Below are the code and all the weights of a small trained network. Each question names an input and a class and asks about switching units off, where a switched-off unit gives its printed mean instead of its output.

import numpy as np


def w(rows, s, z=0):
    codes = np.array(rows[::2]) - 128.0
    scale = np.full(codes.shape[1], s)
    scale[-1] = z or s
    return codes * scale


def norm(h):
    return h / np.sqrt((h * h).mean(-1, keepdims=True) + 1e-5)


def f(y):
    return np.maximum(y, 0)


def log_softmax(a):
    a = a - a.max(-1, keepdims=True)
    return a - np.log(np.exp(a).sum(-1, keepdims=True))


def net(x, mask):
    res = np.array(x, float).reshape(1, 4) / 4 @ E
    u = 0
    for l in range(4):
        y = f(norm(res) @ A[l][:, :-1].T + A[l][:, -1])
        res = res + np.where(mask[u : u + 3], y, B[l][:, -1]) @ B[l][:, :-1]
        u += 3
    return log_softmax(norm(res)[-1] @ U[:, :-1].T + U[:, -1])


A, B = {}, {}
E = w([
[182,170,183,105,131,73,184,168,127,96,199,143],'x0',
[74,113,96,174,15,86,89,206,246,120,149,76],'x1',
[108,175,120,154,116,83,125,85,107,86,124,78],'x2',
[157,182,75,76,177,179,118,148,190,69,85,32],'x3',
],0.013)
A[0] = w([
[116,254,152,200,98,35,83,31,48,53,141,9,4],'0.n0',
[184,110,168,115,133,147,118,86,69,123,93,144,215],'0.n1',
[46,119,111,143,133,206,72,84,162,120,74,109,83],'0.n2',
],0.0086,0.0034)
B[0] = w([
[132,124,133,140,123,88,250,69,190,67,56,110,255],'0.n0',
[94,163,43,132,107,96,95,145,144,83,172,140,242],'0.n1',
[133,82,133,131,138,56,193,155,78,173,160,71,222],'0.n2',
],0.012,0.007)
A[1] = w([
[226,145,94,65,132,63,208,251,174,101,172,100,149],'1.n0',
[170,153,135,80,166,193,104,144,154,120,50,15,72],'1.n1',
[201,38,92,30,154,213,141,251,174,208,140,215,4],'1.n2',
],0.013,0.0033)
B[1] = w([
[96,101,134,75,165,158,160,141,176,105,162,159,253],'1.n0',
[123,132,253,192,152,207,71,73,145,129,115,120,174],'1.n1',
[129,165,112,160,85,16,189,63,125,60,44,70,198],'1.n2',
],0.013,0.018)
A[2] = w([
[109,75,38,77,153,189,158,121,165,108,111,183,86],'2.n0',
[248,180,114,88,219,168,150,88,33,80,72,146,99],'2.n1',
[124,62,63,133,140,180,106,98,91,212,26,66,4],'2.n2',
],0.019,0.0027)
B[2] = w([
[179,89,104,184,178,124,80,233,39,184,19,117,225],'2.n0',
[83,155,83,88,4,110,48,140,132,235,157,126,244],'2.n1',
[124,178,143,144,241,56,178,195,134,55,254,167,197],'2.n2',
],0.011)
A[3] = w([
[149,98,117,164,72,123,109,207,234,88,134,111,159],'3.n0',
[160,63,195,190,75,90,130,108,76,122,152,221,150],'3.n1',
[244,136,171,6,118,158,198,177,116,103,173,185,2],'3.n2',
],0.018,0.0037)
B[3] = w([
[151,157,79,92,81,114,49,106,14,214,129,188,246],'3.n0',
[137,129,172,80,202,242,110,111,205,106,63,52,231],'3.n1',
[112,133,142,220,211,91,164,135,108,95,250,63,176],'3.n2',
],0.012,0.014)
U = w([
[115,157,88,105,75,107,26,167,94,220,164,164,159],'0',
[109,160,133,143,101,41,204,43,146,88,80,81,140],'1',
[120,144,158,142,240,72,176,177,105,110,233,119,134],'2',
[114,121,212,96,186,249,86,74,183,147,110,100,147],'3',
[174,64,135,157,168,134,159,146,100,126,45,144,195],'4',
[228,93,108,201,49,216,144,149,155,77,189,157,2],'5',
[152,111,97,191,85,210,142,133,145,76,153,173,33],'6',
[219,82,121,192,60,212,142,130,133,79,155,160,22],'7',
],0.013,0.0063)

Each question gives the input, the list of numbers given to net, and the class t.
The units are the neurons (one row each of A and B). Each row of codes is followed by its name. A weight is (code - 128) times the scale printed after its matrix; where a second scale follows, it is the last column's (A, B and U).
mask holds one flag per neuron, layer by layer. A switched-off neuron (its flag False) gives its mean, the last column of its row in B, instead of its output. The means were averaged over made-up inputs and are rounded, as every weight is.
A unit's drop is (log p(t) with every unit on - log p(t) with that unit switched off) / (log p(t) with every unit on - log p(t) with every unit switched off).
The circuit of an input: a set's keep is (log p(t) with only the set's units on - log p(t) with every unit switched off) / (log p(t) with every unit on - log p(t) with every unit switched off). Starting from all 12 units, units are removed one at a time, each time the one whose removal leaves the highest keep (on an exact tie, the one counted first), for as long as the keep stays at least 0.8.
circuit, biggest first: the units of the circuit, biggest drop first
top k neurons: the k neurons with the biggest drops, biggest first
top k neurons in layer l: the k neurons of layer l with the biggest drops, biggest first
input [-6,1,3,-6], class 2: circuit, biggest first : 2.n2; 1.n0; 1.n2
input [2,-1,-1,1], class 4: top 2 neurons in layer 2 : 2.n0; 2.n2
input [-7,1,2,5], class 2: top 2 neurons : 0.n2; 2.n2
input [-5,0,-1,-6], class 3: circuit, biggest first : 3.n1
input [6,-7,3,-6], class 0: top 3 neurons : 2.n1; 1.n0; 0.n2
input [-8,8,5,8], class 0: top 2 neurons in layer 3 : 3.n0; 3.n1
input [-7,-8,2,-7], class 0: top 2 neurons : 2.n1; 1.n1
input [0,6,2,-7], class 3: top 4 neurons : 3.n1; 2.n1; 0.n1; 1.n0
input [6,-1,-6,0], class 1: top 3 neurons : 1.n2; 0.n0; 0.n2
input [8,-7,8,4], class 1: top 3 neurons : 0.n0; 2.n1; 3.n0
input [-8,2,-8,7], class 1: top 2 neurons : 1.n2; 0.n0
input [-6,2,1,6], class 2: circuit, biggest first : 2.n2; 0.n2
input [0,-7,0,-7], class 0: top 2 neurons : 2.n1; 1.n1
input [7,-7,8,-8], class 1: circuit, biggest first : 0.n0
input [1,6,-4,6], class 0: top 3 neurons : 3.n0; 3.n1; 0.n0
input [4,-1,-2,-6], class 3: top 2 neurons : 3.n1; 2.n2
input [-1,0,-1,2], class 4: top 4 neurons : 2.n0; 0.n2; 2.n2; 1.n0
input [3,6,3,8], class 3: top 2 neurons in layer 1 : 1.n1; 1.n0
input [-7,4,6,-4], class 2: top 2 neurons in layer 2 : 2.n2; 2.n1
input [6,8,-6,5], class 0: circuit, biggest first : 3.n0
input [-8,-7,5,7], class 2: top 2 neurons in layer 2 : 2.n2; 2.n0
